Below is a small trained network, with its code and all its weights. Each question gives an input and a target symbol and asks what happens when units are switched off, that is, made to give their printed mean instead of their output.

import numpy as np


def w(rows, s, z=0):
    codes = np.array(rows[::2]) - 128.0
    scale = np.full(codes.shape[1], s)
    scale[-1] = z or s
    return codes * scale


def f(y):
    return y / 2 * (1 + np.tanh(0.7978845608 * (y + 0.044715 * y**3)))


def softmax(a):
    e = np.exp(a - a.max(-1, keepdims=True))
    return e / e.sum(-1, keepdims=True)


def log_softmax(a):
    a = a - a.max(-1, keepdims=True)
    return a - np.log(np.exp(a).sum(-1, keepdims=True))


def net(x, mask):
    ids = ['ΛΠΣβγεφ'.index(c) for c in x.split()]
    T = len(ids)
    res = E[ids] + P[:T]
    u = 0
    for l in range(3):
        r = res
        for j in range(2):
            rows = slice(2 * j, 2 * j + 2)
            q, k, v = (r @ M[l][rows].T for M in (Q, K, V))
            z = softmax(np.where(np.tri(T) > 0, q @ k.T / 2**0.5, -1e9)) @ v
            o = O[l][rows]
            res = res + np.where(mask[u + j], z, o[:, -1]) @ o[:, :-1]
        u += 2
        y = f(res @ A[l][:, :-1].T + A[l][:, -1])
        res = res + np.where(mask[u : u + 4], y, B[l][:, -1]) @ B[l][:, :-1]
        u += 4
    return log_softmax(res[-1] @ U[:, :-1].T + U[:, -1])


Q, K, V, O, A, B = {}, {}, {}, {}, {}, {}
E = w([
[65,165,60,131,180],'Λ',
[182,33,177,172,170],'Π',
[186,195,28,84,57],'Σ',
[67,10,172,33,58],'β',
[129,122,94,190,172],'γ',
[109,242,249,112,88],'ε',
[4,175,150,210,213],'φ',
],0.015)
P = w([
[212,106,138,164,138],'0',
[23,196,76,45,202],'1',
[103,56,104,252,81],'2',
[212,108,160,121,171],'3',
[82,166,98,60,146],'4',
[110,51,113,254,60],'5',
[214,107,171,115,167],'6',
[97,164,109,64,132],'7',
[123,55,113,251,47],'8',
[218,103,177,111,168],'9',
[98,157,111,57,118],'10',
[128,53,111,254,43],'11',
],0.0094)
Q[0] = w([
[129,98,88,84,179],'L0H1',
[119,98,161,2,215],'L0H1',
[58,83,73,132,58],'L0H2',
[98,88,114,202,102],'L0H2',
],0.0097)
K[0] = w([
[137,92,90,120,173],'L0H1',
[147,128,11,181,184],'L0H1',
[87,75,71,127,87],'L0H2',
[117,106,118,95,75],'L0H2',
],0.011)
V[0] = w([
[150,93,66,183,254],'L0H1',
[119,176,191,142,95],'L0H1',
[139,157,28,175,120],'L0H2',
[127,64,104,136,196],'L0H2',
],0.0057)
O[0] = w([
[138,119,58,105,237,249],'L0H1',
[1,105,251,180,26,117],'L0H1',
[74,105,134,71,163,57],'L0H2',
[119,157,152,133,27,235],'L0H2',
],0.0056,0.0022)
A[0] = w([
[24,254,114,146,176,184],'L0N1',
[68,88,41,46,75,252],'L0N2',
[69,212,128,22,114,27],'L0N3',
[168,85,56,180,202,124],'L0N4',
],0.0096,0.002)
B[0] = w([
[150,77,107,95,123,221],'L0N1',
[170,104,247,120,134,186],'L0N2',
[154,181,136,214,78,163],'L0N3',
[131,168,149,154,189,253],'L0N4',
],0.012,0.0079)
Q[1] = w([
[134,2,72,147,148],'L1H1',
[176,93,175,155,72],'L1H1',
[182,188,124,143,205],'L1H2',
[132,156,103,90,54],'L1H2',
],0.0071)
K[1] = w([
[204,124,143,103,201],'L1H1',
[160,78,172,212,134],'L1H1',
[174,157,172,83,148],'L1H2',
[97,162,107,105,1],'L1H2',
],0.0091)
V[1] = w([
[212,195,32,35,80],'L1H1',
[160,117,68,120,84],'L1H1',
[85,1,193,121,160],'L1H2',
[172,125,193,63,178],'L1H2',
],0.0047)
O[1] = w([
[193,176,74,228,147,1],'L1H1',
[133,223,16,14,28,63],'L1H1',
[41,4,164,131,231,184],'L1H2',
[34,187,35,144,167,212],'L1H2',
],0.004,0.0059)
A[1] = w([
[104,99,166,146,187,5],'L1N1',
[32,104,176,254,175,132],'L1N2',
[79,171,132,147,19,51],'L1N3',
[199,58,184,110,72,94],'L1N4',
],0.0084,0.003)
B[1] = w([
[132,201,163,66,141,186],'L1N1',
[124,160,117,127,63,250],'L1N2',
[96,96,91,129,244,148],'L1N3',
[92,79,109,97,94,185],'L1N4',
],0.011,0.014)
Q[2] = w([
[209,171,77,73,1],'L2H1',
[116,75,141,235,79],'L2H1',
[199,184,122,125,27],'L2H2',
[80,165,101,243,50],'L2H2',
],0.0051)
K[2] = w([
[253,139,129,125,21],'L2H1',
[15,19,177,61,94],'L2H1',
[242,178,101,135,19],'L2H2',
[35,88,148,57,45],'L2H2',
],0.0052)
V[2] = w([
[119,50,222,89,87],'L2H1',
[174,140,91,90,84],'L2H1',
[112,170,105,193,171],'L2H2',
[254,128,102,160,230],'L2H2',
],0.0042)
O[2] = w([
[239,183,120,2,68,252],'L2H1',
[120,133,102,135,84,80],'L2H1',
[201,234,91,141,165,115],'L2H2',
[101,111,213,6,118,133],'L2H2',
],0.0058,0.0037)
A[2] = w([
[128,73,227,85,65,52],'L2N1',
[255,93,153,112,195,70],'L2N2',
[209,113,114,167,68,158],'L2N3',
[138,191,225,173,107,4],'L2N4',
],0.0082,0.0033)
B[2] = w([
[124,169,85,193,147,255],'L2N1',
[168,78,8,103,207,178],'L2N2',
[84,136,129,75,122,179],'L2N3',
[143,17,153,155,79,162],'L2N4',
],0.011,0.0096)
U = w([
[80,165,30,103,170,2],'Λ',
[77,176,226,20,134,171],'Π',
[195,193,114,37,73,185],'Σ',
[28,7,96,108,123,133],'β',
[194,233,96,221,141,71],'γ',
[199,46,109,130,135,148],'ε',
[158,106,255,144,101,187],'φ',
],0.0095,0.0048)

Each question gives the input, a string of symbols that net reads in full, and the target symbol t.
The units are the heads (2 rows each of Q, K, V and O) and the neurons (one row each of A and B). Each row of codes is followed by its name. A weight is (code - 128) times the scale printed after its matrix; where a second scale follows, it is the last column's (O, A, B and U).
mask holds one flag per unit, layer by layer, with each layer's heads first. A switched-off unit (its flag False) gives its mean, the last column of its rows in O or B, instead of its output. The means were averaged over made-up inputs and are rounded, as every weight is.
A unit's drop is (log p(t) with every unit on - log p(t) with that unit switched off) / (log p(t) with every unit on - log p(t) with every unit switched off).
The circuit of an input: a set's keep is (log p(t) with only the set's units on - log p(t) with every unit switched off) / (log p(t) with every unit on - log p(t) with every unit switched off). Starting from the 12 units with the biggest drops (on a tie, the unit counted first), units are removed one at a time, each time the one whose removal leaves the highest keep (on an exact tie, the one counted first), for as long as the keep stays at least 0.8.
units of the circuit, in order: the units of the circuit, biggest drop first
most important unit: the unit with the biggest drop
top k neurons: the k neurons with the biggest drops, biggest first
k most important neurons of layer l: the k neurons of layer l with the biggest drops, biggest first
which heads matter: for each layer, one digit per head in row order, 1 if its drop is at least 0.15 and else 0, layers parted by /
input γ Λ γ γ γ Π, target φ: units of the circuit, in order -> [L1N2 L0N1 L2N2]
input Λ Λ γ Π Π Σ, target ε: units of the circuit, in order -> [L1N2 L1N1]
input γ β γ β Λ Π ε, target φ: most important unit -> L2N4
input γ Π Π ε Λ Λ Λ β Π Λ Π φ, target Σ: top 3 neurons -> [L1N2 L0N2 L1N4]
input Λ ε γ φ β Π Π γ γ Π γ, target Π: top 2 neurons -> [L2N1 L0N3]
input Π φ γ γ Λ, target ε: top 3 neurons -> [L0N1 L0N2 L1N2]
input φ ε φ γ Σ β Π Λ, target ε: units of the circuit, in order -> [L0N1 L1N2 L0N2 L2N2]
input Π φ φ ε Π Π Π Π, target Π: top 4 neurons -> [L2N1 L0N3 L0N4 L0N1]
input Λ Π γ Σ γ Λ, target Π: 3 most important neurons of layer 2 -> [L2N1 L2N2 L2N4]
input Π Λ γ Π Σ Π β, target β: top 3 neurons -> [L1N4 L1N2 L0N4]
input φ φ γ Π γ ε Σ Λ Π Λ Π Π, target β: which heads matter -> 10 / 00 / 01
input γ β Σ φ Π Π, target Σ: top 3 neurons -> [L0N2 L1N4 L2N3]
input Π Π Σ, target ε: which heads matter -> 10 / 00 / 00
input γ Π Π Π φ β Π Π γ γ ε, target γ: top 3 neurons -> [L0N3 L1N3 L0N2]
input ε Π γ ε, target φ: 2 most important neurons of layer 2 -> [L2N2 L2N4]
input Λ β Λ γ β Π β Π φ, target Σ: units of the circuit, in order -> [L2H1 L0N2 L1N2]
input Π Π γ Π Π β, target Σ: top neuron -> [L1N4]
input γ ε Π Π Π Π φ γ Π β, target β: 2 most important neurons of layer 1 -> [L1N4 L1N2]
input Π φ ε Π Π φ γ β, target φ: top 2 neurons -> [L0N2 L0N1]
input Π Π Π Π Π Π β Π γ ε Π ε, target β: most important unit -> L0H1
input φ Λ Π φ, target Π: top 3 neurons -> [L2N1 L1N1 L2N2]
input ε Λ ε Π γ Π Π β γ, target Σ: units of the circuit, in order -> [L2H1 L0N2 L1N4]
input γ Λ ε β β, target φ: 3 most important neurons of layer 0 -> [L0N1 L0N2 L0N3]
input Λ φ γ γ γ Π ε Π ε Π Π, target Π: which heads matter -> 11 / 01 / 11
input φ β Π Π Π Π ε ε Π, target β: top 3 neurons -> [L0N4 L2N3 L1N4]
